What each symbol does to the points:
x878 + x154
x878 ^ x119
x878 * x458
x878 & x774
x878 $ x520
x878 § x535
x829 + x776
x829 ^ x791
x829 * x924
x829 & x92
x829 $ x436
x829 § x253
x458 + x303
x458 ^ x154
x458 * x791
x458 & x574
x458 $ x759
x458 § x126
x173 + x363
x173 ^ x329
x173 * x432
x173 & x530
x173 $ x864
x173 § x531
x736 + x886
x736 ^ x92
x736 * x187
x736 & x266
x736 $ x924
x736 § x43
x97 + x833
x97 ^ x658
x97 $ x76
x97 § x173
x535 + x510
x535 * x126
x535 & x759
x535 § x787
x776 + x534
x776 ^ x436
x776 * x43
x776 & x924
x776 $ x253
x776 § x572
x119 + x520
x119 * x154
x119 & x878
x187 + x50
x187 ^ x886
x187 * x658
x187 & x531
x187 $ x693
x187 § x100
x774 + x458
x774 ^ x878
x774 * x574
x774 & x25
x774 $ x154
x774 § x759
x271 + x97
x271 ^ x531
x271 & x857
x271 $ x658
x271 § x76
x76 + x173
x76 ^ x29
x76 * x530
x76 & x833
x76 $ x329
x76 § x864
x572 + x773
x572 ^ x25
x572 * x302
x572 & x178
x572 $ x574
x572 § x791
x833 + x530
x833 ^ x76
x833 $ x173
x833 § x363
x25 + x574
x25 ^ x774
x25 * x773
x25 & x572
x25 $ x458
x25 § x303
x92 + x924
x92 ^ x829
x92 * x886
x92 & x736
x92 $ x776
x92 § x534
x302 + x92
x302 ^ x773
x302 * x736
x302 & x340
x302 $ x829
x302 § x776
x436 + x253
x436 ^ x47
x436 * x534
x436 & x776
x436 $ x650
x436 § x25
x759 + x126
x759 ^ x535
x759 * x47
x759 & x303
x759 $ x510
x759 § x358
x29 + x329
x29 ^ x100
x29 * x173
x29 & x76
x29 $ x731
x29 § x266
x43 + x38
x43 ^ x534
x43 * x100
x43 & x693
x43 $ x178
x43 § x302
x534 + x178
x534 ^ x253
x534 * x38
x534 & x43
x534 $ x572
x534 § x773
x658 + x76
x658 ^ x50
x658 * x833
x658 & x97
x658 $ x29
x658 § x329
x329 + x864
x329 ^ x731
x329 * x363
x329 & x173
x329 $ x266
x329 § x187
x100 + x731
x100 ^ x38
x100 * x329
x100 & x29
x100 $ x340
x100 § x736
x50 + x29
x50 ^ x693
x50 * x76
x50 & x658
x50 $ x100
x50 § x731
x358 + x878
x358 ^ x787
x358 * x774
x358 & x770
x358 $ x119
x358 § x520
x574 + x791
x574 ^ x458
x574 * x829
x574 & x773
x574 $ x303
x574 § x47
x253 + x572
x253 ^ x650
x253 * x178
x253 & x534
x253 $ x25
x253 § x574
x38 + x340
x38 ^ x178
x38 * x731
x38 & x100
x38 $ x302
x38 § x92
x791 + x436
x791 ^ x303
x791 * x776
x791 & x829
x791 $ x47
x791 § x650
x178 + x302
x178 ^ x572
x178 * x340
x178 & x38
x178 $ x773
x178 § x829
x340 + x736
x340 ^ x302
x340 * x266
x340 & x731
x340 $ x92
x340 § x924
x731 + x266
x731 ^ x340
x731 * x864
x731 & x329
x731 $ x736
x731 § x886
x47 + x650
x47 ^ x126
x47 * x253
x47 & x436
x47 $ x770
x47 § x774
x154 + x759
x154 ^ x520
x154 * x303
x154 & x458
x154 $ x535
x154 § x510
x787 + x119
x787 * x878
x787 & x358
x857 ^ x271
x857 $ x97
x857 § x833
x303 + x47
x303 ^ x759
x303 * x436
x303 & x791
x303 $ x126
x303 § x770
x770 + x774
x770 ^ x358
x770 * x25
x770 & x650
x770 $ x878
x770 § x154
x531 + x658
x531 ^ x187
x531 * x97
x531 & x271
x531 $ x50
x531 § x29
x266 + x187
x266 ^ x736
x266 * x531
x266 & x864
x266 $ x886
x266 § x693
x363 + x271
x363 ^ x864
x363 * x857
x363 & x432
x363 $ x531
x363 § x658
x864 + x531
x864 ^ x266
x864 * x271
x864 & x363
x864 $ x187
x864 § x50
x510 + x358
x510 * x770
x510 & x126
x510 $ x787
x510 § x119
x650 + x25
x650 ^ x770
x650 * x572
x650 & x253
x650 $ x774
x650 § x458
x126 + x770
x126 ^ x510
x126 * x650
x126 & x47
x126 $ x358
x126 § x878
x530 + x432
x530 ^ x173
x530 $ x363
x530 § x271
x924 + x43
x924 ^ x776
x924 * x693
x924 & x886
x924 $ x534
x924 § x178
x693 + x100
x693 ^ x43
x693 * x29
x693 & x50
x693 $ x38
x693 § x340
x886 + x693
x886 ^ x924
x886 * x50
x886 & x187
x886 $ x43
x886 § x38
x520 + x535
x520 * x759
x520 & x154
x432 + x857
x432 ^ x363
x432 $ x271
x432 § x97
x773 + x829
x773 ^ x574
x773 * x92
x773 & x302
x773 $ x791
x773 § x436

The rows follow the links: the fewer symbols apart two points are, the more alike their rows tend to be.

Each row is also shifted at random along 4 hidden directions that mean nothing.

Some points, each with a row of numbers:
x572: (67, -256, -402, 110, 65, 87, 48, -109, 210, -133, 3, -55, -359, -319, 127, -168, 345, 38, -256, -143, 168, -488, 105, 149, -5, -32, 290, -85, 279, -136, -111, -70, 168, 40, -131, -6, 188, -103, -102, 34, 378, 158, 25, 281, -257, 36, 679, 74, -63, -223, 286, -236, -162, -328, -30, -59, -200, 168, -97, -21, -68, -122, -35)
x436: (68, -258, 124, 105, -137, 66, 110, -36, 304, -5, -11, 130, 178, -153, -234, -174, -31, -166, -310, -171, 87, 199, 102, 49, 16, 16, 159, -97, 315, 210, 40, -211, 169, 263, -135, -115, 145, -188, 52, -111, 424, -114, 60, 35, -310, 42, -468, -54, 16, -239, 250, -185, -248, -291, 120, 35, -17, -303, -149, -60, 57, 347, -178)
x363: (-16, 228, 41, -152, 73, -207, -88, -132, -222, 18, -76, 194, -10, 278, 30, 64, -159, 85, 368, 121, 63, 237, -213, -284, -102, 91, -250, -10, -361, 72, -73, 150, -75, -136, 199, 85, -108, 132, -50, -35, -321, 165, -2, -311, 382, -174, -245, -105, -8, 218, -153, 200, 68, 238, 111, -88, 133, 129, 200, 3, -51, 441, -92)
x29: (29, 202, -5, -146, 130, -321, -137, -91, -173, -80, -228, 322, -229, 105, 31, -35, 111, 72, 440, 122, 249, 2, -324, -145, -184, 122, -253, -246, -388, -60, -61, -32, -63, -95, -564, 36, 12, 183, -164, -37, -216, 180, -14, 6, 454, -37, 85, -263, 53, 125, -4, 100, -9, 207, 36, -56, -34, 312, 268, 48, -144, 1305, 25)
x458: (-44, -229, -250, 172, -18, 337, 146, -360, 150, 87, 189, -207, 115, -125, 350, -25, -21, -15, -454, -189, 148, -48, 152, -414, 174, -103, 213, 318, 412, 316, -113, 158, 238, -67, 1059, 58, 17, -241, 123, -1, 291, 315, -60, -362, -414, -426, 206, 357, -156, -89, 21, -112, -201, -254, 203, 0, 215, -42, -213, -215, 84, -333, -311)
x833: (-40, 250, -47, -144, 78, -152, -113, 20, -278, 8, -38, 109, -196, 220, 58, 112, -21, 88, 350, 143, 11, -9, -165, -76, -48, 6, -203, -2, -344, -136, -43, 146, -156, -189, -46, 60, -104, 181, -40, 49, -375, 142, -60, -106, 344, -47, 112, -71, 24, 225, -180, 189, 148, 294, -16, -35, 21, 228, 179, 40, -36, 153, 49)
x731: (55, 138, -320, -208, 239, -256, -95, -179, -108, -167, -84, -49, -168, 128, 118, -58, -58, 283, 373, 130, 24, -126, -139, -108, -277, 188, -81, -37, -333, -80, -242, 244, 31, -96, 580, 239, -51, 50, -229, -19, -170, 194, 173, -135, 410, -94, 325, 22, -179, 144, 79, 106, 92, -26, 8, -279, -36, 196, 194, 138, -192, -684, -34)
x864: (27, 218, -102, -151, 77, -271, -166, 251, -215, -129, -88, 242, -478, 138, -190, 19, 129, 98, 407, 182, -48, -193, -154, 367, -182, 68, -119, -258, -388, -394, -34, 26, -225, -59, -737, -14, -25, 257, -159, 51, -336, -40, 12, 271, 408, 298, 174, -256, 115, 129, -18, 111, 212, 215, -149, -80, -227, 243, 226, 175, -66, 8, 192)
x154: (-41, -161, 250, 175, -157, 297, 105, 253, 160, 137, 129, -314, 306, -197, -60, 89, 2, -162, -411, -88, -252, -29, 277, 251, 238, -148, 160, 140, 355, -21, 239, -168, -39, 105, -153, -137, -5, -95, 193, 68, 176, -358, -55, 234, -422, 191, -35, 140, 67, -137, -79, -113, 34, -51, -161, 196, -2, -269, -240, -39, 123, -550, 176)
x535: (-67, -119, -152, 205, -211, 323, 56, 105, -12, 115, 279, 157, -351, -11, -49, 53, 104, -170, -388, -140, 38, -101, 185, 120, 292, -260, 237, 128, 364, -69, 38, 48, -11, -45, -99, -214, 29, -32, 179, 80, 106, 161, -215, 1, -399, -19, -12, 111, 134, -93, -98, -101, -60, -36, 68, 145, -39, -15, -190, -185, 243, -109, -129)
x178: (138, -169, -105, -43, 78, -181, 21, -53, 247, -186, -162, 115, -73, -176, -192, -267, 108, 37, -6, -71, 111, -79, -24, 179, -228, 145, 118, -264, 48, -4, -89, -173, 155, 230, -274, 11, 180, -120, -172, -114, 334, -71, 185, 221, 6, 157, -25, -136, -38, -206, 392, -158, -154, -335, 32, -139, -195, -62, 18, 114, -118, 123, -59)
x531: (19, 221, 7, -154, 91, -250, -161, 204, -200, -97, -137, 101, -259, 114, -94, 42, 74, 106, 410, 188, -93, -133, -153, 263, -146, 93, -164, -183, -379, -338, 13, 14, -210, -68, -586, 37, -48, 227, -134, 38, -337, -108, 20, 243, 405, 249, 192, -205, 75, 144, -55, 142, 235, 247, -177, -57, -149, 197, 221, 172, -98, -22, 236)
x693: (101, 94, -120, -181, 137, -360, -105, -91, -51, -166, -198, 325, -249, 101, -139, -147, 29, 114, 391, 100, 175, 25, -236, -14, -293, 180, -137, -281, -329, -52, -154, -8, 6, 43, -258, 89, 64, 68, -224, -97, -66, 127, 127, 9, 403, 35, -87, -242, -11, 33, 187, 47, -41, -15, 84, -179, -99, 146, 225, 93, -149, 544, -85)
x100: (94, 114, 169, -202, 257, -314, -62, -50, 10, -138, -346, -229, 314, -78, 117, -52, 41, 178, 415, 172, -19, -62, -208, -39, -273, 246, -233, -165, -365, -20, 16, -112, -18, 36, -195, 204, -11, 65, -223, -30, -96, -211, 189, 177, 411, 105, 273, -133, -102, 62, 87, 57, 73, 58, -156, -110, -18, 107, 194, 209, -283, 316, 261)
x173: (-8, 237, -166, -152, -38, -238, -131, 144, -274, -61, 92, 415, -490, 387, -308, 31, -156, 96, 370, 142, -69, 137, -108, 183, -144, 32, -101, -117, -354, -215, -160, 218, -182, -80, -38, -2, -73, 180, -68, -27, -381, 137, -1, -138, 377, 111, -364, -179, 91, 175, -55, 204, 176, 183, 80, -139, -94, 73, 181, 74, 53, -451, -115)
x791: (57, -257, 114, 129, -75, 127, 87, 109, 298, -20, -20, -159, 151, -294, -88, -108, 127, -99, -335, -121, -51, -123, 174, 269, 55, -30, 220, -69, 306, -14, 131, -251, 93, 211, -374, -87, 132, -138, 31, -9, 363, -268, 50, 339, -351, 221, 51, 21, 21, -256, 193, -199, -100, -240, -100, 93, -125, -197, -175, 21, 5, -90, 100)
x534: (120, -202, 31, 4, 215, -124, 64, -267, 282, -122, -304, -252, 328, -380, 264, -208, 230, 57, -41, -90, 224, -215, -89, -176, -161, 163, 25, -138, 84, 161, 3, -257, 244, 137, -128, 128, 167, -151, -171, -66, 414, -70, 162, 209, -48, -55, 466, -2, -162, -186, 302, -197, -218, -287, -33, -52, -20, 59, 5, 67, -250, 783, 91)
x43: (117, -58, -242, -122, 181, -293, -28, -328, 98, -206, -216, 197, -132, -61, 44, -234, 90, 143, 224, -3, 291, -63, -214, -198, -299, 193, -35, -221, -149, 106, -231, -16, 189, 53, 91, 131, 140, -52, -253, -117, 183, 244, 172, -65, 250, -131, 139, -124, -136, -58, 314, -64, -189, -226, 140, -231, -50, 156, 158, 74, -199, 601, -178)
x187: (51, 178, -155, -216, 71, -288, -94, -3, -118, -139, 19, 167, -161, 314, -244, -57, -261, 199, 381, 137, -130, 205, -71, 49, -284, 161, -92, -75, -352, -63, -225, 224, -60, 9, 530, 149, -61, 56, -151, -65, -234, 51, 191, -217, 408, 51, -337, -82, -80, 139, 79, 170, 133, -11, 66, -270, -44, -55, 173, 158, -31, -992, -125)
x510: (-64, -124, 100, 216, -114, 327, 71, 129, 70, 140, 91, -178, 10, -249, 159, 105, 236, -167, -377, -112, 4, -253, 158, 109, 297, -208, 144, 117, 344, -73, 201, -138, -40, -39, -479, -155, 22, -7, 165, 132, 129, -83, -217, 251, -412, 58, 383, 116, 102, -95, -130, -142, -25, 42, -127, 266, -12, 60, -197, -126, 103, 374, 165)
x119: (-74, -111, 276, 183, -220, 289, 101, 74, 71, 199, 143, 2, 255, -46, -32, 113, -60, -246, -370, -115, -17, 225, 131, -58, 291, -183, 66, 143, 313, 182, 202, -107, 2, 42, -127, -191, -19, -84, 249, 15, 120, -93, -170, -77, -387, -76, -377, 71, 109, -77, -157, -71, -96, 41, 65, 237, 150, -218, -192, -176, 191, 502, -53)

From each start, follow one symbol. Which point do you reach?
Answers are names.
---
(18, -241, -115, 159, -168, 207, 76, 161, 188, -8, 157, 99, -271, -169, -197, -83, 156, -134, -404, -165, -5, -152, 214, 340, 121, -146, 301, -46, 383, -111, 26, -116, 47, 137, -346, -179, 130, -104, 75, 13, 298, -46, -66, 251, -399, 192, -1, 36, 82, -231, 168, -186, -90, -235, -6, 76, -177, -130, -200, -51, 132, -302, -45)
+	x25
---
(103, 53, -324, -152, 110, -337, -99, 59, -33, -253, -103, 292, -532, 56, -239, -171, 111, 183, 324, 78, 59, -199, -112, 315, -313, 157, 28, -300, -264, -268, -208, 46, -8, 60, -335, 47, 107, 81, -258, -63, -42, 77, 158, 209, 343, 223, 150, -213, -1, -23, 269, 12, 37, -121, -15, -228, -282, 153, 171, 182, -115, -319, -16)
+	x886
---
(-21, -180, 128, 176, -92, 314, 92, 124, 165, 98, 95, -318, 209, -259, 103, 64, 109, -120, -404, -127, -118, -173, 219, 136, 238, -147, 176, 140, 369, -14, 172, -138, 26, 47, -121, -88, 26, -92, 147, 85, 205, -196, -90, 219, -432, 85, 238, 176, 12, -137, -54, -150, -9, -80, -132, 191, -8, -120, -235, -72, 73, -243, 148)
§	x878
---
(100, -227, -132, 52, 28, -38, 53, -30, 250, -142, -91, 15, -100, -268, -82, -222, 162, 19, -165, -127, 85, -205, 71, 189, -102, 64, 204, -158, 197, -21, -56, -170, 157, 188, -213, -9, 183, -142, -114, -58, 387, -57, 123, 262, -165, 143, 181, -29, -56, -234, 338, -202, -156, -364, -12, -73, -178, -63, -70, 58, -76, -53, -35)
^	x791
---
(-58, -189, -84, 191, -54, 323, 108, -224, 129, 111, 97, -132, 101, -207, 317, -10, 130, -118, -411, -168, 198, -99, 100, -310, 236, -136, 146, 211, 393, 227, 35, -12, 170, -54, 318, -42, 48, -142, 131, 34, 276, 216, -143, -138, -409, -285, 263, 221, -53, -124, -20, -137, -203, -136, 111, 124, 153, 34, -188, -215, 72, 493, -160)
+	x774
---
(132, -160, -4, -98, 173, -174, 44, -173, 269, -159, -192, -253, 356, -174, 20, -207, -57, 142, 47, -28, -30, 22, -3, -29, -278, 237, 38, -101, -11, 155, -101, -98, 199, 217, 434, 190, 100, -181, -189, -118, 311, -169, 301, 65, 64, 38, 29, 16, -214, -121, 337, -95, -104, -345, -17, -198, -45, -159, -1, 152, -209, -468, -10)
§	x776
---
(76, 142, 66, -238, 65, -341, -61, 8, -66, -110, -71, 109, 139, 294, -284, -77, -357, 166, 385, 132, -168, 379, -99, 16, -315, 224, -167, -97, -371, 65, -152, 125, -30, 106, 488, 155, -68, 12, -133, -130, -175, -112, 249, -222, 406, 60, -624, -109, -87, 117, 102, 162, 102, -20, 72, -248, 5, -195, 162, 175, -82, -784, -113)
^	x736
---
(100, 81, -98, -172, 236, -329, -116, 80, -9, -219, -247, -123, -142, -105, -15, -98, 172, 206, 371, 135, -55, -329, -126, 273, -297, 213, -56, -240, -306, -283, -60, -54, -49, 42, -412, 151, 52, 107, -260, 9, -79, -151, 190, 377, 361, 290, 512, -140, -66, 17, 174, 5, 132, -26, -214, -161, -231, 185, 189, 250, -248, -285, 271)
$	x43
---
(9, -248, -179, 146, -99, 216, 122, -209, 196, 21, 143, 41, -9, -108, 34, -117, -22, -74, -393, -201, 136, 50, 142, -154, 100, -77, 220, 121, 376, 234, -105, 31, 225, 82, 548, -30, 95, -221, 74, -63, 365, 183, -5, -194, -379, -222, -138, 164, -77, -176, 150, -163, -228, -309, 213, -21, 74, -147, -186, -163, 94, -168, -303)
&	x572
---
(148, -88, 107, -126, 200, -295, -2, -85, 215, -182, -325, -160, 303, -217, 1, -203, 74, 105, 184, 31, 41, -71, -111, 62, -307, 249, -46, -244, -132, 33, -21, -229, 123, 194, -199, 162, 123, -85, -221, -91, 226, -243, 265, 239, 193, 133, 141, -130, -128, -120, 311, -91, -73, -225, -90, -130, -95, -28, 98, 183, -254, 238, 153)
§	x178
---
(154, -121, 162, -115, 37, -310, 32, -55, 252, -164, -215, 127, 284, -52, -331, -271, -139, 20, 116, -29, 20, 279, -67, 93, -320, 233, -19, -272, -88, 164, -64, -195, 151, 304, -57, 66, 124, -142, -152, -189, 291, -241, 312, 65, 137, 167, -572, -210, -49, -164, 374, -86, -140, -294, 87, -157, -89, -284, 40, 145, -128, 91, -97)
^	x829
---
(-78, -172, -299, 209, -135, 315, 77, -179, 28, 98, 237, 203, -345, -79, 160, -5, 163, -143, -426, -183, 279, -119, 108, -213, 268, -227, 231, 154, 388, 112, -71, 85, 147, -97, 208, -138, 72, -102, 143, 26, 203, 423, -226, -192, -401, -292, 154, 164, 27, -106, -22, -124, -210, -124, 213, 91, 82, 97, -159, -274, 177, 443, -307)
^	x535
---
(-14, 226, 135, -177, 206, -201, -73, -186, -181, 21, -180, -164, 337, 152, 249, 93, -129, 149, 395, 170, 5, 137, -216, -376, -133, 153, -309, 61, -389, 122, -7, 101, -38, -138, 373, 207, -128, 90, -78, -3, -301, 33, 70, -240, 389, -200, 62, -13, -119, 237, -163, 183, 96, 244, -8, -87, 194, 141, 201, 70, -178, 319, 95)
*	x530
---
(-78, -158, -366, 210, -91, 370, 58, -51, 3, 90, 285, -5, -396, -113, 199, 44, 191, -75, -435, -161, 122, -319, 191, -62, 291, -238, 273, 223, 381, -34, -52, 139, 70, -145, 260, -117, 28, -60, 132, 99, 144, 324, -214, -59, -428, -173, 452, 248, 9, -75, -81, -108, -82, -101, 64, 85, 10, 138, -190, -211, 159, -308, -158)
^	x119
---
(85, -246, -311, 109, -27, -18, 25, -153, 184, -132, -59, 372, -473, -240, -43, -250, 350, -78, -193, -178, 405, -278, -37, 63, -56, -30, 227, -231, 238, -1, -115, -157, 197, 97, -554, -117, 242, -97, -103, -62, 404, 271, -36, 176, -190, -9, 254, -112, 28, -247, 347, -245, -308, -310, 142, -31, -181, 151, -36, -72, -35, 999, -206)
*	x92
---
(29, 203, -155, -201, -11, -311, -94, -70, -187, -80, 52, 472, -275, 451, -330, -47, -327, 106, 381, 108, 11, 412, -159, -101, -233, 130, -142, -95, -352, 45, -247, 270, -36, -12, 495, 82, -71, 62, -84, -124, -269, 230, 112, -434, 414, -89, -733, -161, -13, 161, 45, 206, 44, 58, 249, -228, 19, -65, 188, 57, 45, -368, -331)
&	x173
---
(46, 175, 219, -186, 218, -302, -70, -123, -72, -48, -312, -120, 373, 56, 152, 6, -72, 136, 414, 157, 38, 109, -247, -238, -215, 214, -318, -106, -401, 105, 11, -55, -31, -25, -15, 173, -56, 78, -147, -57, -185, -87, 117, -63, 444, -59, 22, -121, -79, 140, -27, 118, 51, 164, -49, -78, 95, 93, 223, 119, -206, 652, 155)
§	x731
